Below is a small trained network, with its code and all its weights. Each question gives an input and a target symbol and asks what happens when units are switched off, that is, made to give their printed mean instead of their output.

import numpy as np


def w(rows, s, z=0):
    codes = np.array(rows[::2]) - 128.0
    scale = np.full(codes.shape[1], s)
    scale[-1] = z or s
    return codes * scale


def norm(h):
    return h / np.sqrt((h * h).mean(-1, keepdims=True) + 1e-5)


def f(y):
    return np.maximum(y, 0)


def softmax(a):
    e = np.exp(a - a.max(-1, keepdims=True))
    return e / e.sum(-1, keepdims=True)


def log_softmax(a):
    a = a - a.max(-1, keepdims=True)
    return a - np.log(np.exp(a).sum(-1, keepdims=True))


def net(x, mask):
    ids = ['αγεζλξσω'.index(c) for c in x.split()]
    T = len(ids)
    res = E[ids] + P[:T]
    r = norm(res)
    for j in range(2):
        rows = slice(3 * j, 3 * j + 3)
        q, k, v = (r @ M[0][rows].T for M in (Q, K, V))
        z = softmax(np.where(np.tri(T) > 0, q @ k.T / 3**0.5, -1e9)) @ v
        o = O[0][rows]
        res = res + np.where(mask[j], z, o[:, -1]) @ o[:, :-1]
    y = f(norm(res) @ A[0][:, :-1].T + A[0][:, -1])
    res = res + np.where(mask[2:14], y, B[0][:, -1]) @ B[0][:, :-1]
    return log_softmax(norm(res)[-1] @ U[:, :-1].T + U[:, -1])


Q, K, V, O, A, B = {}, {}, {}, {}, {}, {}
E = w([
[87,165,56,82,219],'α',
[101,164,66,86,231],'γ',
[135,133,190,145,31],'ε',
[81,158,35,74,251],'ζ',
[154,152,90,60,254],'λ',
[80,149,36,56,182],'ξ',
[163,141,163,74,107],'σ',
[30,157,86,100,58],'ω',
],0.0041)
P = w([
[57,142,202,127,125],'0',
[181,154,108,102,57],'1',
[196,82,79,99,72],'2',
[66,127,223,100,135],'3',
[175,183,93,130,66],'4',
[190,50,104,113,98],'5',
[74,100,220,82,126],'6',
[175,211,95,158,75],'7',
[202,2,114,110,109],'8',
[91,72,212,72,126],'9',
[185,232,91,209,93],'10',
[210,54,142,156,169],'11',
[90,54,182,83,134],'12',
],0.0044)
Q[0] = w([
[140,102,148,98,166],'head 0',
[203,138,99,127,198],'head 0',
[77,128,34,100,182],'head 0',
[207,160,46,172,107],'head 1',
[171,204,87,130,119],'head 1',
[16,103,214,6,152],'head 1',
],0.011)
K[0] = w([
[124,96,158,92,152],'head 0',
[182,99,123,96,192],'head 0',
[91,145,101,89,187],'head 0',
[99,47,154,59,115],'head 1',
[98,86,95,64,121],'head 1',
[153,253,95,215,118],'head 1',
],0.014)
V[0] = w([
[70,57,140,131,122],'head 0',
[134,93,146,143,77],'head 0',
[79,174,132,106,61],'head 0',
[70,180,58,125,146],'head 1',
[155,255,153,207,86],'head 1',
[206,142,167,132,245],'head 1',
],0.0045)
O[0] = w([
[189,114,172,76,174,124],'head 0',
[89,112,59,133,176,69],'head 0',
[123,138,157,204,198,198],'head 0',
[107,127,88,178,228,253],'head 1',
[144,216,150,187,135,104],'head 1',
[19,118,254,18,120,37],'head 1',
],0.0043,0.0022)
A[0] = w([
[178,68,82,48,30,167],'neuron 0',
[108,57,110,160,202,162],'neuron 1',
[60,123,239,107,179,133],'neuron 2',
[124,85,169,193,142,221],'neuron 3',
[76,78,110,109,64,11],'neuron 4',
[181,209,76,191,144,184],'neuron 5',
[70,160,88,130,102,165],'neuron 6',
[191,110,141,80,201,210],'neuron 7',
[153,108,93,184,76,148],'neuron 8',
[113,1,120,174,178,114],'neuron 9',
[88,115,80,146,213,184],'neuron 10',
[137,114,124,187,57,3],'neuron 11',
],0.0054,0.0023)
B[0] = w([
[131,84,154,254,225,225],'neuron 0',
[220,89,153,154,53,207],'neuron 1',
[157,156,36,149,102,203],'neuron 2',
[113,78,65,43,199,175],'neuron 3',
[44,191,6,140,165,136],'neuron 4',
[83,142,178,80,137,254],'neuron 5',
[236,88,171,132,179,184],'neuron 6',
[53,109,115,186,83,235],'neuron 7',
[147,180,113,85,65,192],'neuron 8',
[167,180,244,50,54,184],'neuron 9',
[163,98,174,122,77,249],'neuron 10',
[93,45,122,135,154,149],'neuron 11',
],0.0045,0.0041)
U = w([
[179,31,21,182,161,60],'α',
[189,71,142,149,82,111],'γ',
[197,157,219,174,156,254],'ε',
[119,63,108,9,86,186],'ζ',
[9,137,151,55,106,51],'λ',
[43,198,238,117,134,77],'ξ',
[140,242,26,162,69,177],'σ',
[35,116,56,114,179,165],'ω',
],0.011,0.0024)

Each question gives the input, a string of symbols that net reads in full, and the target symbol t.
The units are the heads (3 rows each of Q, K, V and O) and the neurons (one row each of A and B). Each row of codes is followed by its name. A weight is (code - 128) times the scale printed after its matrix; where a second scale follows, it is the last column's (O, A, B and U).
mask holds one flag per unit, heads first, then neurons. A switched-off unit (its flag False) gives its mean, the last column of its rows in O or B, instead of its output. The means were averaged over made-up inputs and are rounded, as every weight is.
A unit's drop is (log p(t) with every unit on - log p(t) with that unit switched off) / (log p(t) with every unit on - log p(t) with every unit switched off).
The circuit of an input: a set's keep is (log p(t) with only the set's units on - log p(t) with every unit switched off) / (log p(t) with every unit on - log p(t) with every unit switched off). Starting from the 12 units with the biggest drops (on a tie, the unit counted first), units are removed one at a time, each time the one whose removal leaves the highest keep (on an exact tie, the one counted first), for as long as the keep stays at least 0.8.
units of the circuit, in order: the units of the circuit, biggest drop first
most important unit: the unit with the biggest drop
k most important neurons: the k neurons with the biggest drops, biggest first
input ω α ε ε, target α: units of the circuit, in order : (neuron 2; neuron 3; head 0)
input α γ λ ζ ε ε ω ω ω ζ σ ω, target ζ: units of the circuit, in order : (neuron 3; neuron 0; neuron 8)
input ξ ω ξ λ ε ω ξ, target ξ: units of the circuit, in order : (head 1; neuron 5)
input ε ω ω ζ σ ζ ε α ε ω, target α: units of the circuit, in order : (neuron 5; neuron 2; head 0)
input ξ α λ α ζ ζ α ω ξ, target γ: units of the circuit, in order : (neuron 9; neuron 1)
input γ λ γ λ ω σ, target α: units of the circuit, in order : (neuron 0; head 0)
input σ ε ξ γ ζ ω ζ γ σ σ, target ω: 2 most important neurons : (neuron 3; neuron 2)
input ω γ σ ζ σ σ γ ε γ λ ξ, target α: units of the circuit, in order : (head 1; neuron 0; neuron 5; neuron 9)
input ζ ζ σ σ, target ζ: units of the circuit, in order : (neuron 0; head 1; neuron 2)
input γ ζ γ λ α ω γ, target α: units of the circuit, in order : (neuron 2; neuron 1)
input ζ ε γ λ ε α ε ζ ε γ, target ζ: units of the circuit, in order : (neuron 0)
input γ λ ε ω ξ ζ α ζ γ, target γ: units of the circuit, in order : (neuron 9; neuron 1)
input ζ ξ λ ε α ω λ γ σ ζ γ, target ε: units of the circuit, in order : (head 1; neuron 2)
input α α ζ ε ξ γ α, target γ: most important unit : neuron 10
input ω λ ε λ ε ζ ω α ω ω λ ω ε, target λ: 2 most important neurons : (neuron 0; neuron 3)
input ζ ε ω ζ ζ ω γ α ω ζ, target α: units of the circuit, in order : (neuron 5; neuron 2)
input ε ε ω ε ζ λ ω ε, target σ: 3 most important neurons : (neuron 8; neuron 10; neuron 1)
input ω γ λ ε, target ω: 2 most important neurons : (neuron 3; neuron 10)
input σ ζ ε α σ λ λ, target σ: 3 most important neurons : (neuron 2; neuron 5; neuron 0)
input ω ω σ ζ λ ξ ζ α, target α: most important unit : head 1
input α α γ λ ξ ω ζ ω ζ α λ, target ω: 3 most important neurons : (neuron 9; neuron 1; neuron 7)
input σ α ω ζ ε γ σ ζ, target ε: 4 most important neurons : (neuron 6; neuron 2; neuron 3; neuron 0)
input ζ α ω α α ζ α, target α: 4 most important neurons : (neuron 5; neuron 2; neuron 8; neuron 1)
input ω ω σ, target α: 4 most important neurons : (neuron 0; neuron 9; neuron 10; neuron 1)
input ω ζ ω ω, target ζ: 4 most important neurons : (neuron 0; neuron 2; neuron 3; neuron 7)
